122  113  132  141  117  120  117  125  128  121
114  116  142  138  109  125  113  120  130  142
110  130  136  133  109  136  109  137  130  106
113  126  143  136  113  128  108  121  139  138
128  141  128  142  125  141  130  135  120  112
113  116  141  125  113  118  109  116  139  142
145  113  116  138  143  119  140  121  124  120
out 110

124  143  119  143  134  130  124  131
134  127  135  130  135  125  137  116
120  146  118  136  128  137  123  146
130  116  133  119  138  125  147  120
116  135  115  129  129  138  127  151
134  127  135  131  137  124  139  113
123  139  118  143  132  127  120  128
out 120

132  145  135  139  120  135  117  116
126  136  136  124  121  126  131  139
120  133  140  138  127  138  137  121
124  123  125  122  114  129  139  130
116  129  113  128  133  132  122  142
128  120  110  125  132  131  124  117
128  130  143  123  136  140  125  134
137  126  121  131  140  143  136  118
123  139  132  121  127  107  136  119
151  139  117  126  137  143  128  132
121  138  120  132  129  118  108  131
129  129  124  133  128  123  116  107
out 120

128  138  124  134  121  129  121  140  134  128  120  127  126  123  123
112  130  127  116  135  121  136  125  121  128  134  130  133  139  139
141  138  130  137  118  133  116  128  119  131  115  131  140  116  118
122  122  129  122  135  133  134  115  123  128  134  128  133  136  132
133  127  124  129  122  130  125  145  130  127  127  124  123  124  119
136  137  125  132  117  134  117  147  128  128  119  126  128  118  116
125  126  131  128  132  131  129  117  132  130  128  133  126  128  132
146  119  130  135  123  131  126  130  121  132  127  125  133  119  113
128  125  132  124  133  132  129  112  124  131  130  131  134  129  132
141  111  131  154  127  130  131  124  156  126  127  131  111  114  116
142  139  128  140  116  132  115  132  123  132  113  131  137  114  116
out 141

122  118  138  103  118  127  132  111  136  141  135  128  133
120  121  132  105  123  130  131  106  130  140  135  128  135
124  118  140  106  123  132  128  107  128  143  137  129  135
124  116  136  105  122  126  131  111  134  138  137  130  132
119  112  136  109  119  131  131  105  134  141  133  130  135
119  115  141  107  121  125  133  108  131  137  137  123  134
120  117  137  110  123  132  124  108  138  138  134  124  135
121  120  141  108  127  129  128  109  130  142  138  128  134
127  118  137  110  119  130  129  107  134  136  138  124  133
122  116  138  110  122  127  128  108  137  143  139  126  136
121  113  140  109  123  131  128  109  137  143  138  124  136
out 124

126  135  130  117  139  145  126  117  128
117  131  130  128  117  126  134  130  126
136  117  135  136  132  137  138  130  146
135  101  132  133  131  125  132  129  135
121  132  131  131  128  121  131  132  116
123  136  130  131  128  121  130  138  117
out 136

110  129  126  126  123  109
123  142  102  136  138  141
109  150  105  148  148  106
141  125  145  121  147  133
115  135  109  137  129  121
140  124  118  131  113  143
132  131  150  149  117  148
out 109

111  126  137  133  130  128  133  111  125  130  124  134  132  126  125
122  122  137  127  125  123  125  129  121  124  120  128  125  121  120
140  133  116  131  132  133  132  125  134  132  135  131  132  134  134
150  132  111  134  133  132  134  113  132  132  132  136  134  132  133
142  134  116  127  130  132  129  134  135  131  136  124  129  135  136
131  134  122  122  128  131  125  144  136  130  137  117  125  135  136
120  129  129  134  132  130  133  113  128  131  127  136  133  129  128
123  126  137  117  122  124  119  154  127  123  128  114  119  126  127
119  124  136  124  125  124  124  135  124  124  124  122  124  124  124
117  125  138  123  124  125  124  134  124  125  124  123  124  124  124
116  127  138  122  124  125  123  142  127  125  127  121  123  126  127
out 140

124  133  127  131  127  126  128
116  127  145  130  132  143  122
124  113  128  119  134  131  128
127  134  136  130  131  122  130
124  113  131  121  134  133  128
118  133  131  132  125  137  124
122  125  137  127  133  132  127
122  129  120  130  124  129  127
117  118  120  126  124  140  123
123  103  133  114  139  137  128
128  124  143  122  138  122  131
out 124
---
[152 136 129 101 130 122] 152, 122

[144  99 116 124] 144, 124

[134 112 107 107 120 140] 134, 140

[125 134 151 139 133 118 127] 125, 127

[[136 130 117 138]
 [126 127 109 133]
 [154 117 127 125]] 136, 125

[[131 127 142 122 121]
 [139 150 109 152 129]
 [141 140 129 136 122]] 131, 122
---
[[123, 125, 131, 121, 130, 157], [123, 135, 129, 152, 129, 134]] gives 135
[[107, 148, 134, 126, 112, 135], [138, 133, 129, 128, 131, 120], [111, 148, 136, 126, 105, 140]] gives 133
[[119, 112, 137, 116, 116, 132], [110, 106, 129, 147, 110, 142], [137, 134, 123, 130, 124, 114]] gives 106
[[100, 113, 133, 134, 146, 142], [143, 104, 108, 135, 131, 146]] gives 104
[[132, 101, 102, 154], [110, 153, 154, 142], [118, 136, 148, 116]] gives 153
[[119, 140, 155, 111, 109, 134], [135, 148, 111, 139, 153, 117]] gives 148
---
[[131, 150, 108, 130, 108, 148, 125], [132, 156, 131, 123, 126, 148, 148]] -> 132
[[116, 117, 153, 127, 125, 119], [137, 110, 129, 127, 142, 144], [112, 129, 118, 116, 119, 138]] -> 112
[156, 115, 125, 118, 126, 153, 112] -> 156
[[132, 138, 157, 128, 110, 119], [143, 152, 147, 138, 127, 130], [142, 99, 141, 128, 126, 106]] -> 142
[125, 133, 107, 100, 117] -> 125
[[146, 126, 119, 118], [140, 134, 102, 116]] -> 140
[104, 107, 115, 140] -> 104
[[113, 130, 134, 132, 114, 140], [152, 133, 120, 124, 153, 112], [136, 100, 111, 124, 139, 102]] -> 136
---
[127 119 110 133 115  99] → 119
[119 136 106 123] → 136
[131 127 108 155 110] → 127
[139 135 152 123 133 126] → 135
[111  98 153 100 121 155] → 98
[135 119 140 121 126 121 150] → 119
---
array([[119, 143, 132, 142, 134, 122],
       [114, 146, 130, 151, 126, 127]]) out 130

array([[127, 114, 139, 132],
       [108, 131, 121, 138],
       [140, 103, 130, 121]]) out 121

array([[113, 125, 123, 143, 103, 136, 153],
       [126, 128, 105, 137, 127, 123, 153]]) out 105

array([[147, 137, 107, 146, 104, 126],
       [127, 116, 135, 129, 115, 121],
       [120, 119, 136, 125, 116, 122]]) out 135

array([[120, 128, 135, 128, 132, 136],
       [128, 133, 125, 128, 133, 137],
       [124, 103, 136, 125, 126, 126]]) out 125

array([[130, 106, 128, 144],
       [122, 143, 105,  99],
       [154, 141, 119, 101]]) out 105

array([[137, 139, 127, 125, 151, 139, 113],
       [135, 156, 123,  98, 141, 118, 117],
       [114, 114, 134, 132, 112, 123, 145]]) out 123
---
[144, 133, 98, 146, 108]
146

[[151, 137, 156, 120, 134, 131],
 [146, 124, 137, 124, 136, 121],
 [127, 137, 141, 127, 132, 123]]
132

[[125, 149, 130, 127, 130],
 [124, 151, 127, 128, 130]]
128

[[126, 139, 140, 135, 100, 105, 144],
 [126, 145, 105, 121, 145, 118, 140]]
118

[128, 123, 147, 105, 125, 124]
125

[133, 123, 111, 153, 142, 120]
142

[136, 125, 128, 158, 126]
158

[[108, 126, 102, 138, 104],
 [151, 137, 145, 128, 141]]
128

[151, 136, 133, 137, 127, 130, 126]
130
---
[[151 136 122 140 105]
 [112 148 135 125 122]
 [126 150 132 129 123]]
135, 151

[127 114 128 128 152]
128, 152

[[125 128 127 130 127]
 [123 126 132 130 124]
 [126 126 150 140 137]]
132, 150

[133 125 121 156 129]
121, 156

[[148 125 129 133 133]
 [145 147 154 152 152]
 [119 108 121 105 108]]
154, 154

[130 116 103 150 149 119 125]
150, 150

[137 155 124 148 112 146 103]
148, 155
